In the rows, 128 means zero.
Each row has a class, written as a number after it.
[153 141  87 103  81 164 106 125 165 119 106 124 156 138 150 150  81 121
 137 131 123 113 161 137 113 188 143 165 113 102 154 152 124 132 121 132
 138 128  94] => 4
[174 137 147 173 153 158  57 140  97 146 135 113  92 183 107 114 129 134
 196 155 120 124  84  74 150 117 100 127 139 106  98 184 162 162 129 142
 124  85 112] => 0
[160  79 130 161 137  91 195 150 110 138 111 120 141 150 163 196 169  91
 137 121 129 145 149  94 109 164 114 171 139 130 162 153 103 157 190  98
 112 117 123] => 5
[166 141  98 119 125 167 121  67 248 127 126 150 137 106 125 124 135 120
 151 134  82 121 139 194 121 194  98 107 111 116 103 130 182  94 168 129
 139 127 135] => 6
[ 89 137 133 123  66 175 122 116 188 120 132 133 100 109 114 129 123  97
 155 122 109  98 128  67  94 210 127 132 151  91 101 144 146  68 172 139
 152 136 168] => 2
[111 144   4 115 181  52 168 152 116 118 113 140 114 120 172 155 189 162
 139 136 166 141 193  75  95 180 191 129 102 175 145 191 130  86 136 140
  86 180 112] => 6
[129 109 154 143 102 125 154 119 173 135 116 104 155 114 117 141  97 113
 146 135 117 136 131 112  86 140  94 110 124 124 119 124 109 125 173 140
 135 115 157] => 5
[ 85 131 116  93 198  60 141 154 113 140 128 103 134 108  96 141 122  96
 118 176 184 128  92 137 117  71 120  72 122 149 139 139 110 147  99 104
 117 128 114] => 1
[ 81 159 173  75 118 106 192  90 162  77  89 164 160  96 140 168 121 161
  90 144 130 141 122 166 170 154 128 128 140  87  75  79 162 144 115 115
 142 125 183] => 1
[120 140 139 105  94 153 119 135 131 119 126 137 127  92 108 123 127  91
 159 137 116  77 127  41 120  97 130 152 124  84  90 120 138 105 134 138
 142 124 145] => 2
[ 62  76 107 203 179  94 165 121 146 136 120 133 118 163 179 174 160 156
 152 116  99 123 196 105  83 145 114 164  88 126 137 175  75 131 164 154
 101 107 142] => 6
[164 141 184  99 110 158 139 117 124 128 114 127 150 109 134 130 109  95
 147 139 134 139  82  51 133 163 124  93 132  82 107  71 162 103  83 112
 177  92  85] => 3
[133 129 192  94 122 126 149  88 144 128 137 156 135  43 113 131 144 105
 133 136 132 109  52 162 144 193 128 138 145  97  91 138 140 108 164 121
 146 148 118] => 1
[150 138 122 156  98 133 168 107 156  92 149 153 152 104 149 130 148 150
 126 114 125 121 105 173 127 196 119 150 134 148 125 154 136 125 185 150
 109 135 149] => 5
[125 132 133 117  88 141  80 184 113 174 132  83 110 120 122 112 111 100
 111 105 153 163 148  90  71  91 150 101  96  91 166 143  79  76 136 132
 142 146 112] => 2
[169 152 157 103 104 151 155 122 187 124 117 135 146  85 144 125 114  74
 180 136  95 124  83  93 104 136 157 104 127  36  74  97 154  51 193 124
 176 108 123] => 3
[ 76  64 187 170 141 106 188 140 187 119 135 113 119 117 118 140 127 102
 115 150  97 126  84  95 127 172 145 151 135 126 124 103 134 129 162 120
 123 115 124] => 3
[155 147 127 176 115 164 134 102 130 114 141 126 111 117  68  75  52 188
 123 130 114 106  59 149 138 133 113 150 128 187 127 130 135 139  95 156
 113 131  89] => 0
[ 90 132 100 112 119 141 162 133 148  88 118 165 152 144 177 135 117  88
 147 102 118  84 151 160  86 104 101 157 105 127 126 148  99  90 171 133
 147 137 160] => 4
[162 142  45 117 118  74 203  83 117 148 138 174 116 115 162 134 144 120
 129  99 120 157 126  77 115 116 113  82 108 118  91 177 152 102 155 131
 122 156 135] => 3
[139 133 126 113 136 102 145 149 195 145 107 114 140 157 171 183 167 128
 181 139 139 148 170 123 100 200 145 138 116  98 127 195 119 115 176 127
 114 115 155] => 7
[113 113 107 144 158  91 138  69 138 165 133 125  83 107 102 120 143 148
 161 152 138 146  80  78 103 196 107 110 144 157 113 142 135  92 129 144
 105 132  89] => 6
[178 111 167  95 115 119  76 151 114 140 117 150 145 132 123 143 117 114
 140 107 111 133 127 109 165 134 102  91 170 105 149  97 150 131 147  94
 183  92 118] => 7
[185 131 200  85  78 129 177 123 155 103 105 132 169  83 109 138 113 122
 106 147 132 142 104 134 144 172 147 138 132 100  83 126 155 133 147 128
 139 133 135] => 4
[ 80  95 117 182 174  73 111 162 129 126 127 155 142 145 162 152 133 162
 116 118 123 149 139 149 137 163 112 139 158 160 160 116 133 195 200 129
 143 126 141] => 0
[170 141 113 133 170 107 193 106 178 119 150 168 148  80 115 129 121 112
 118 127 104 117  64  91 154 145 148 110 113 113  97  65 160 124 108  87
 126 118 108] => 3
[107 110 146 166 130  99 146 129 113 113 131 136 147 122 146 170 153 109
  95 112 142 148 108 107 119 155 110  88 124 120 128 126 133 138 147 115
 142 125 133] => 5
[119 107 112 171 147 117  87 170  98 139 168 127 101 128 108 110 152 113
 140 135 130  86 159  74 120 120 138 170 125 120 143 175 100 174 148 104
 117 136 118] => 2
[124 106  93 112  88 148 189 177 145 132  99 121 143 130 151 195 155  87
 119  99  91 115 172  82  92 100 212 174 113 131 139 142  88  59 210 144
 102 153 157] => 4
[163 119 146 143  59 138 163 120 159 174 123 132  93 106 102 155 137  94
 111  99 125 136  97  18 105 170 176 117 153  80 103 139 111 106 169 117
 106 159 138] => 2
[162 118 196 103 151 185  58 163 177 111 147 159 116 113  80  92 125 173
 161 130 108 104 120 117 154 178 125 152 168 116 145  98  98 111 138 112
 136  92 140] => 6
[114  98 130 160 151 107 145 105 168 144 146 153 151 129 156 131 161 152
 170 143 118 112 106 106 135 194 136 112 135 164 157 171 118 171 145 160
 111 124 143] => 7
[111 128 171 156 151 136 153 127  88 154  97 157 139 142 217 161 153 120
 190 117 129 131 120  53 115 128 144 116 164 104 130  94 109 153 170 144
 146 116 137] => 0
[ 99 146  93 127  80 140  75 166  87 147 121 131 116 118 135 130  95 156
 147 125 168 140  94   9  80 129 136 162 140  99 120 144  94 148 137 155
 134 143  87] => 0
[169  89 180 158  99 160  65 161 123 149 134 144 121 181 138  99 142 172
 137  82  93 110 183 161 155 106 124 173 124 151 174 175  85 158 155 135
 118 131 135] => 7
[ 98 124 120 142 130 109 114 115 132 163 149  95 110  84  81  93  91 168
 125 141 137 112 125  93 104 145 149 177 106 180 118 101 101 119  87 136
  97 151  59] => 3
[190 139 124 100 113 131 154 141 103 150 128 142 108 106 128 138 140 128
 144 135 147 163  74  69 113 106 133  86 148  89 170 167 109  76 150 127
 120 135  92] => 5
[ 95 119 162 138 102 153 111 136 136 134 139 134 150  86 120 118  97 124
  86 130 116 114 125 104 123 108 129 102 107 104 103  81 143 164 112 113
 147 140 121] => 1
[167  98  92 195 186 111  96 141 120 128 141 120 140 180  99 145 179 151
 150 140  72 113 135 137 177 168 147 157 117 186 164 168 158 151 145 118
 130  89 113] => 7
[115 118 125 166 165  82 159 138 103 146 128 129 111 139 100 110 141 180
 125 132 142 120 141  91 127 111 156 185 123 174 163 135  62 157 115 130
  87 142 130] => 2
[164 145 123 125  94 158 110 127 133 143 124 128 154 114 172 153 136  47
 143 123 128 109 142  90 108 153 125  95 102  58  67 134 183 149 149  94
 159 134 119] => 1
[162 108 148 125 146 115 134 159  97 157 161 137 127 116 144 152 177  95
 144 116 131 157 115  83 115 176 122  67 145 120 152 156 131 107 168  86
 166 116 121] => 7
[132 114 126 124 103 154  75 192  80 145 157 106 138 126 109 143 121 119
 121 125 131 110 137  74 137  97 141 148 135 117 127 132 103 169 137 128
 109  96 132] => 1
[106 115  97 123 170  48 212 117 103 135 112 163 127 137 135 191 192  88
  83 146 156 144  97 110 146  71 142  60 148 125 116 164 130 188 156  85
 108 157 154] => 1
[ 90 134 181 141  94 149  72 121 157 138 133  99  95 117 136  73 118 133
 176 161 156 110  86  92  91 196 138 204 113  90  90 138 132 107 119 144
 125 144  52] => 3
[111 105 202 154  99 140  96  74 130 126 124 103 147 115 140 141  79  89
 122 120  95 125 124 114 162 143  81  84 134  90  96  51 166 176  89 115
 152  88 142] => 5
[156 139 158  97   5 180 140 136 145  96 112 123 151  81 155 141  80  71
 113 123 137 129 104  67  98 170 134  83 158  49 113 108 157 113 159 119
 171 141 115] => 5
[117  98 221 175 170  98 101 148  89 114 150 129 111 138  85  93 152 169
 144 158 100 112 106 123 171  69 112 103 137 138 103 148 156 137 138 133
 142  93 135] => 7
[ 79 138 147  98 142 109  86 135 117 121 144 149 120  99 127 129 154 126
 118 119 172 107 120  66 150 190 158 141 145 145 104  91 126 142  82  99
 125 152 111] => 3
[167 128 132  75 120 161  72 166  91 114 167 144 123  92  77 100 109 102
 147 138 133  89  89  50 150 156 128 172 150 125 115 120 127 130 103  92
 139 119 105] => 4
[134 141 194 118 151 196 106 128 169 135  91  96 115  89  83 129  77  99
 190 147 100  74  51 116 120 109 172 189 115  97 131  89  94  65 103 132
 139 121  70] => 0
[117 153  55  95 112 121  83 108 104 140 120 133 135 123 126  94  97  97
 130 120 162 108 120  84  96  24 101  84 112 142 108  84 105 144  81 128
 124 139  99] => 6
[131  89 101 151  96 131 166 159 141 114 112 142 143 129 177 128 126 113
 127 104 100 125 187 124  76 121 140 115 136 128 161 140 101 108 222 139
 151 141 135] => 6
[177 155 112  81  99 123 186 114  93 165 122 155 142 134 151 175 188  77
  87 103 188 190  97 124 119 120  82  31 152 135 171 133 146 108 134 112
 149 129 122] => 2
[196 101 134 170 146 132 140 156 117 133 144 141 138 145 147 151 126  97
 133 109 118 125 128  99 124 212 159 100 136 113 159 172 118 139 159  94
 146 120 107] => 4
[116 106 110 110  87  98  99 133 147 149 125  95 142  88 131 142 121 119
 125 159 144 142 145 108 113 138 124 124 123 128 143 155 147 155 152 157
 106 153 102] => 5
[120 127  88 117 126  89 150 103  85 110 120 168 126 100 171 163 186  80
 105 133 148 136 102 100 128 123 134  66 156  95 111 125 169 131 165 105
 158 146  89] => 6
[115 142 136 120 212  52 214 114 134 151  90 108 122 141  84 158 120 125
 119 146 152 158 123  88 122  69 111  56  97 153 134 103 119  88  56 113
 115 109 151] => 2
[138 105 150 163 132 139 111 182 134 106 126 125 144 144 155 138 152  89
 140 119 109  73 167 136 148 140 184 190 142 113 173 124 101 168 174 113
 128 118 138] => 2
[124 122 133 167  77 142 132  86 164 135 101 116 120 163 133 156 133  98
 132 118  86 135 130 142 129 153 111 112 141  88 115 139 167 105 187 150
 154 104 153] => 2
[ 61  95 130 156 116 162 129 111 160 124 138 144 158 155 150 116 141  92
 134 126 101  95 124 143 113 110  65 156 108 160 110 114 129 184 158 138
 130 120 182] => 1
[103 163  79  82 211 111 183 106 137 152 128 159 128 103 162 166 150 120
 160 133 149 157  90 134 112 133  70 122 120 167 150  84 146  90 109 108
 128 124 113] => 0
[157 115 126 157  97 121 138 130  78 150 139 133 111 134  91 160 141  67
 107 108 123 132 112  29 116  86 116  57 140  72 107 168 118 144 152 100
 160 115 143] => 2
[ 88 131  38 123 114  73 173 166  96 128 118 108 122 154 211 175 151  98
  75 110 160 163 174 105 106 122 203 127 102 141 144 143 131 127 135 118
  78 179 118] => 4
[ 92 101 169 118 143 149 145 120 109 156 125 151 145 109 177 150 130 102
 160 111 105 121 135  85 114 143  99 108 122 105 140 108 111 110 137 135
 159 108 148] => 1
[145 114 150 147 138 138 183 144 205 132  79 133 156 141 152 196 126 134
 146 129 102 135 154 138 121 174 140 126 132 134 143 141 149 131 188 150
 129 119 150] => 0
[ 81 105 176 104 114  71 144 129 116 165  95 107  90 124 128 158 125 100
 122 115 133 154 179 107 108  85 105 120 143  89 117 127 107  96 165 118
 137 137 159] => 2
[152 139 107 143 141 136 115 125 150 132 160 145 123  97 101  97 146 176
 118 163 131 131  94 188 129 115 116 128 139 161 186 139 134 125 161 127
 111 149  73] => 5
[ 74 123  60 139 141  48 203 131 141 111 137 154 162  99 124 145 140 155
  97 165 169 131 121 108  79 129 125  84 117 176 150 175 113 174 143 121
 137 163 111] => 7
